In the rows, zero is written as 128.
Group, then class:
[169 133 159 136 129 105 124 140 137 111 169  92 130 132  95 161 126]
Z153 > <88>
[101 153  82 130 134 123 131 137 120 114  60 121 135 139 102 131 126]
z568 > <100>
[174 164 194 140 125 104 134 142 163  98 151  86 133 163 158 152 121]
z544 > <85>
[132 115  79 146 130 103 125 136 149 131   4 118 139 150 147 128 109]
z568 > <100>
[107 139  69 134 141 121 132 146 143 128  23 127 141 168 117 128 119]
z568 > <76>
[128 114  82 119 143 108 126 142 144 123  63 123 132 235 134 131 151]
z568 > <100>
[111 134  70 137 127 110 145 121 129 162  59 138 151 112 115 118 120]
z568 > <100>
[115 118  47 142 131 123 118 133 134 140   4 123 147 140 112 115 109]
z568 > <100>
[119 131  87 130 149 118 114 148 146  97  32 115 132 184 138 131 117]
z568 > <76>
[161 164 162 127 101 110 141 141 169 126 132  95 122 208 120 151 112]
z544 > <85>
[115 117  95 141 142 120 130 146 146 119  51 122 133 197 132 140 131]
z568 > <100>
[168 153 142 136 132  96 117 141 136  97 184  87 135 156 111 157 133]
Z153 > <89>
[118 135  79 136 135 122 119 137 130 124  69 130 131 164 139 122 118]
z568 > <76>
[146 168 141 130 136 105 126 143 133  87 115 101 130 103 109 124 122]
Z153 > <79>
[169 148 183 136 124 102 132 126 147 108 165 101 127 161 134 144 127]
z544 > <97>
[155 150 161 138 112 111 143 137 159  91 125  92 126 192 133 152 120]
z544 > <85>
[160 138 190 130 109 114 153 132 155 134 176 114 131 170 126 156 127]
z544 > <85>
[167 158 147 131 139 110 123 141 140 103 123  87 132 123  99 139 124]
Z153 > <88>
[168 171 151 116 121 102 110 143 135  84 134  89 128 134  96 126 125]
Z153 > <88>
[165 156 156 123 136  98 119 148 122  98 171  86 133 121  75 143 133]
Z153 > <88>
[170 144 132 121 140  78 114 153 143  97 144  95 127 210 102 146 139]
Z153 > <89>
[165 141 148 137 134  97 112 133 129 104 170  98 130 126 107 151 127]
Z153 > <89>
[153 111  91 131 143 120 120 145 144 133  28 112 135 150 132 132 116]
z568 > <100>
[152 161 133 132 141  90 111 142 141  70 153  87 125 191 121 143 134]
Z153 > <89>
[176 135 165 127 127 111 121 137 126 117 136  96 131  96 110 141 121]
Z153 > <79>
[165 174 149 133 124 109 125 139 143 115 140  86 148 101  95 143 109]
Z153 > <88>
[152 177 128 137  97 107 126 111 124 134 158  94 151  73  78 115 100]
Z153 > <89>
[179 129 160 123 144 103 116 149 146  98  95  98 125 136 110 144 132]
Z153 > <79>
[130  92  73 127 136 126 120 134 134 147  32 134 137 138 126 133 123]
z568 > <92>
[169 162 193 137 127  96 142 135 165  99 144  89 134 191 134 154 120]
z544 > <101>
[100 136  69 141 107 146 134 122 152 167  22 128 147 147 141 118  88]
z568 > <92>
[171 138 156 129 122 107 133 126 137 122  76 104 134  83  85 126 107]
Z153 > <88>
[169 155 161 118 129 113 108 141 133 103 161  94 130 150 106 134 124]
Z153 > <88>
[174 149 198 126 111 108 157 134 169 125 155  92 123 202 135 151 120]
z544 > <101>

Group and class of each row:
[ 73 122 126 142 105 105 147 164 138 121 103 110 122 141 137 130 144]
Y > Z394
[101 110 137 154 107 143 134 126 125 145 111 145 159 108 115 161 132]
G > z681
[ 62 114 140 150  99  92 135 173 143 133 100 116 131 150 132 146 149]
Y > Z394
[129 133  86 119 141 149 158 135 123 106 173 119 120  67 135  89 110]
D > Z631
[ 91 120 106 132 121 143 121  99 126 123  98 146 141 110  96 165 120]
G > z681
[126 120  45 152 144 163 128  75 163 144 174 148 111  19 102  63 110]
D > z927
[125 117 125 169 105 157 152 108 110 138 105 134 138 107 116 164 122]
G > z638
[ 89 124 136 138 104  96 123 167 132 135  91 113 138 169 137 157 141]
Y > Z394
[121 113  93 155  91 143 120 107 136 138 169 151 138  66 108 117 123]
D > Z631
[ 99 116 139 157 126 153 145 105 132 139 105 148 150 102 109 163 118]
G > z681
[133 116 113 137 113 141 149 125 120 124 148 134 130  85 123 131 125]
D > z927
[ 97 119 136 169 115 115 143 162 130 139  80 107 140 145 142 156 136]
Y > z422
[126 119 104 142 100 148 128 117 114 130 131 149 151  90 117 146 117]
D > z927
[ 86 108 145 149  99 142 145 122 114 143  92 150 156 110 115 172 137]
G > z681
[ 98 122 142 135  84 108 132 168 134 130 101 123 135 143 149 130 155]
Y > z422
[103 109 113 156  82 139 131 127 123 135 159 144 142  78 111 131 126]
D > z927
[ 81 122 128 148 111 108 144 167 139 129 109 108 136 132 140 136 142]
Y > Z394
[160 123 118 167  95 147 121 111 119 142 156 142 151  91 122 129 116]
D > z927
[113 115 100 155  87 141 116 118 142 142 167 151 140  70 114 110 130]
D > z927
[ 68 119  97 172 107 104 107 142 162 146 128 116 136 119 114 127 132]
Y > Z394
[112 125 138 155  69 141 139 128  99 136  93 142 157 124 114 192 132]
G > z681
[ 82 118 145 183 150 165 161  93 131 149 102 141 143  99  98 155 119]
G > z638
[ 99 113 169 140 108 138 152 143  92 133  52 131 159 177 128 231 145]
G > z638
[109 125 143 157 114 145 150 117  99 137  83 127 140 145 110 159 122]
G > z638
[ 90 108 135 167 115 154 139 111 124 150 106 150 154 106 102 171 126]
G > z681
[ 51 118 118 160 111  95 130 170 161 151 117 107 129 134 123 123 141]
Y > Z394
[ 85 105 122 153  94 146 140 129 101 144  56 155 158 121 115 222 142]
G > z681
[ 63 112 141 162 109 147 149 117 112 141  99 143 143 112  97 181 136]
G > z638
[ 75 136 138 153  91 113 137 153 127 125 104 115 121 143 120 143 144]
Y > Z394
[ 65 112 135 171 119 117 151 159 141 141 108 113 128 127 126 144 140]
Y > z422
[114 128  99 109 112 131 140 134 131 114 176 142 126  92 121 122 129]
D > Z631
[ 94 118 118 184 112  98 110 164 151 147 102 109 150 148 133 142 130]
Y > z422
[124 123 133 174 111 163 148 118 104 147  85 133 144 112 117 161 123]
G > z681
[106 131 124 161 125 142 168 141 122 132  78 118 138 109 134 164 130]
G > z638
[135 123  96 153 113 151 141 108 119 132 143 131 130  82 114 131 116]
D > z927
[137 120  82 147  87 142 129 118 123 130 159 141 136  68 117 129 121]
D > Z631
